Below are the code and all the weights of a small trained network. Each question names an input and a class and asks about switching units off, where a switched-off unit gives its printed mean instead of its output.

import numpy as np


def w(rows, s, z=0):
    codes = np.array(rows[::2]) - 128.0
    scale = np.full(codes.shape[1], s)
    scale[-1] = z or s
    return codes * scale


def f(y):
    return np.maximum(y, 0)


def log_softmax(a):
    a = a - a.max(-1, keepdims=True)
    return a - np.log(np.exp(a).sum(-1, keepdims=True))


def net(x, mask):
    res = np.array(x, float).reshape(1, 3) / 4 @ E
    y = f(res @ A[0][:, :-1].T + A[0][:, -1])
    res = res + np.where(mask, y, B[0][:, -1]) @ B[0][:, :-1]
    return log_softmax(res[-1] @ U[:, :-1].T + U[:, -1])


A, B = {}, {}
E = w([
[149,142,203,160,113,210,248,211,108,61,50],'x0',
[103,90,198,143,150,121,15,157,55,166,63],'x1',
[174,98,46,126,67,109,24,178,194,21,104],'x2',
],0.011)
A[0] = w([
[151,146,110,105,100,96,112,119,127,157,123,249],'N0',
[61,115,160,148,111,159,185,105,87,175,110,189],'N1',
[174,117,99,107,108,92,212,119,160,115,124,228],'N2',
[130,135,194,108,165,137,188,115,114,149,130,174],'N3',
[97,94,168,123,135,127,43,121,29,164,77,54],'N4',
[105,189,169,106,176,115,187,82,76,173,151,50],'N5',
[175,81,96,142,75,78,86,167,183,56,108,36],'N6',
[88,138,111,104,172,69,70,46,132,193,189,71],'N7',
[109,157,165,72,198,152,148,36,62,224,155,205],'N8',
[93,166,117,148,174,103,181,90,83,157,133,33],'N9',
[136,116,144,216,152,148,185,193,153,100,111,47],'N10',
[111,162,163,118,154,143,178,126,105,168,177,24],'N11',
[148,129,61,90,148,110,65,57,160,173,198,31],'N12',
[118,90,208,153,161,116,43,178,73,161,88,127],'N13',
[134,225,66,105,116,106,235,111,189,140,195,125],'N14',
[69,140,183,155,158,88,147,105,114,164,119,58],'N15',
[114,86,76,65,149,73,77,104,121,178,220,43],'N16',
[201,119,87,148,97,127,49,183,158,66,104,71],'N17',
[102,126,163,124,139,131,153,86,110,179,148,74],'N18',
[111,73,120,130,141,134,82,179,53,176,46,53],'N19',
[118,172,164,160,115,194,173,186,126,89,67,40],'N20',
[62,116,165,167,162,111,53,166,72,182,47,199],'N21',
[117,195,52,101,131,120,219,96,233,119,208,48],'N22',
[141,72,48,113,63,113,91,196,187,71,68,42],'N23',
[148,140,103,89,109,156,176,83,161,136,159,206],'N24',
[171,128,197,177,111,189,187,166,110,94,39,230],'N25',
[147,133,137,130,64,120,83,141,181,88,106,241],'N26',
[128,153,166,157,129,202,188,181,174,81,42,55],'N27',
[74,57,115,100,119,37,75,58,146,151,197,215],'N28',
[222,167,132,76,39,191,182,96,166,111,252,31],'N29',
],0.011,0.012)
B[0] = w([
[138,228,73,148,111,72,101,192,104,27,48,186],'N0',
[156,176,106,91,131,150,77,218,127,130,99,197],'N1',
[193,126,154,161,164,103,86,117,36,62,109,204],'N2',
[170,153,111,102,119,161,78,206,130,122,63,191],'N3',
[200,66,252,172,144,120,159,54,119,99,222,177],'N4',
[155,118,167,47,163,204,72,189,195,214,132,174],'N5',
[154,104,184,37,160,215,76,187,204,251,155,185],'N6',
[35,189,84,204,41,171,225,112,188,110,132,184],'N7',
[153,201,131,62,147,183,55,202,129,132,49,221],'N8',
[156,84,179,53,158,214,30,154,218,205,170,152],'N9',
[78,152,133,192,40,186,167,84,222,140,152,167],'N10',
[111,100,168,50,162,211,86,147,217,229,202,154],'N11',
[76,166,135,220,42,168,176,87,243,109,158,178],'N12',
[188,38,170,155,163,85,137,68,65,74,200,198],'N13',
[235,76,203,166,178,78,116,89,78,78,183,211],'N14',
[145,75,169,74,90,204,76,180,209,206,167,154],'N15',
[84,119,143,187,46,185,172,100,229,144,188,177],'N16',
[152,107,151,47,170,231,62,199,173,167,155,195],'N17',
[190,148,146,80,144,203,80,158,177,137,128,156],'N18',
[173,2,233,183,175,116,153,61,151,105,227,168],'N19',
[63,153,146,201,82,168,207,46,254,137,177,185],'N20',
[191,98,194,172,180,79,114,79,52,66,154,215],'N21',
[212,43,236,204,173,114,125,62,96,122,206,198],'N22',
[149,96,153,48,161,230,63,202,193,238,166,197],'N23',
[188,134,157,156,153,76,95,149,59,35,137,192],'N24',
[55,228,68,198,52,96,180,125,173,30,75,252],'N25',
[155,207,97,73,157,108,71,245,58,93,35,212],'N26',
[69,171,91,188,61,156,199,110,236,112,156,199],'N27',
[68,221,67,164,74,117,169,136,164,53,62,218],'N28',
[191,48,246,177,126,171,132,91,135,88,204,177],'N29',
],0.0099,0.024)
U = w([
[82,164,121,173,69,135,199,115,198,130,158,69],'0',
[144,118,141,56,148,164,89,184,163,177,150,79],'1',
[167,44,184,171,151,106,148,84,88,113,205,65],'2',
[125,195,96,130,123,79,115,182,51,80,73,227],'3',
[9,2,17,31,222,34,139,123,44,230,39,7],'4',
[3,29,25,27,222,22,56,33,49,199,45,7],'5',
],0.018,0.015)

Each question gives the input, the list of numbers given to net, and the class t.
The units are the neurons (one row each of A and B). Each row of codes is followed by its name. A weight is (code - 128) times the scale printed after its matrix; where a second scale follows, it is the last column's (A, B and U).
mask holds one flag per neuron, in row order. A switched-off neuron (its flag False) gives its mean, the last column of its row in B, instead of its output. The means were averaged over made-up inputs and are rounded, as every weight is.
A unit's drop is (log p(t) with every unit on - log p(t) with that unit switched off) / (log p(t) with every unit on - log p(t) with every unit switched off).
unit that matters most: the unit with the biggest drop
top k neurons: the k neurons with the biggest drops, biggest first
drop of u: that unit's drop, to one decimal
input [-1,-8,8], class 1: unit that matters most : N23
input [-8,8,3], class 0: top 4 neurons : (N28; N7; N12; N16)
input [-6,0,-7], class 1: top 4 neurons : (N8; N25; N5; N9)
input [-6,-7,0], class 2: top 2 neurons : (N22; N14)
input [1,7,-6], class 2: top 3 neurons : (N21; N13; N4)
input [-5,-1,5], class 0: top 3 neurons : (N12; N28; N16)
input [-8,5,-7], class 0: top 2 neurons : (N7; N28)
input [6,6,3], class 0: top 2 neurons : (N25; N27)
input [-2,3,1], class 3: top 2 neurons : (N22; N14)
input [-8,7,-8], class 0: top 4 neurons : (N7; N28; N16; N12)
input [8,8,3], class 0: top 3 neurons : (N25; N27; N20)
input [-1,-4,2], class 2: top 2 neurons : (N25; N8)
input [8,8,-6], class 0: top 2 neurons : (N25; N27)
input [-6,8,1], class 2: unit that matters most : N21
input [-6,-7,6], class 2: top 3 neurons : (N22; N14; N25)
input [5,-5,6], class 1: top 2 neurons : (N23; N6)
input [-5,-1,-6], class 1: drop of N8 : 4.7
input [4,-5,1], class 2: drop of N14 : 0.2
input [-6,-2,-8], class 1: drop of N8 : 0.1
input [-3,1,1], class 3: drop of N0 : 0.0
input [0,0,3], class 3: unit that matters most : N5
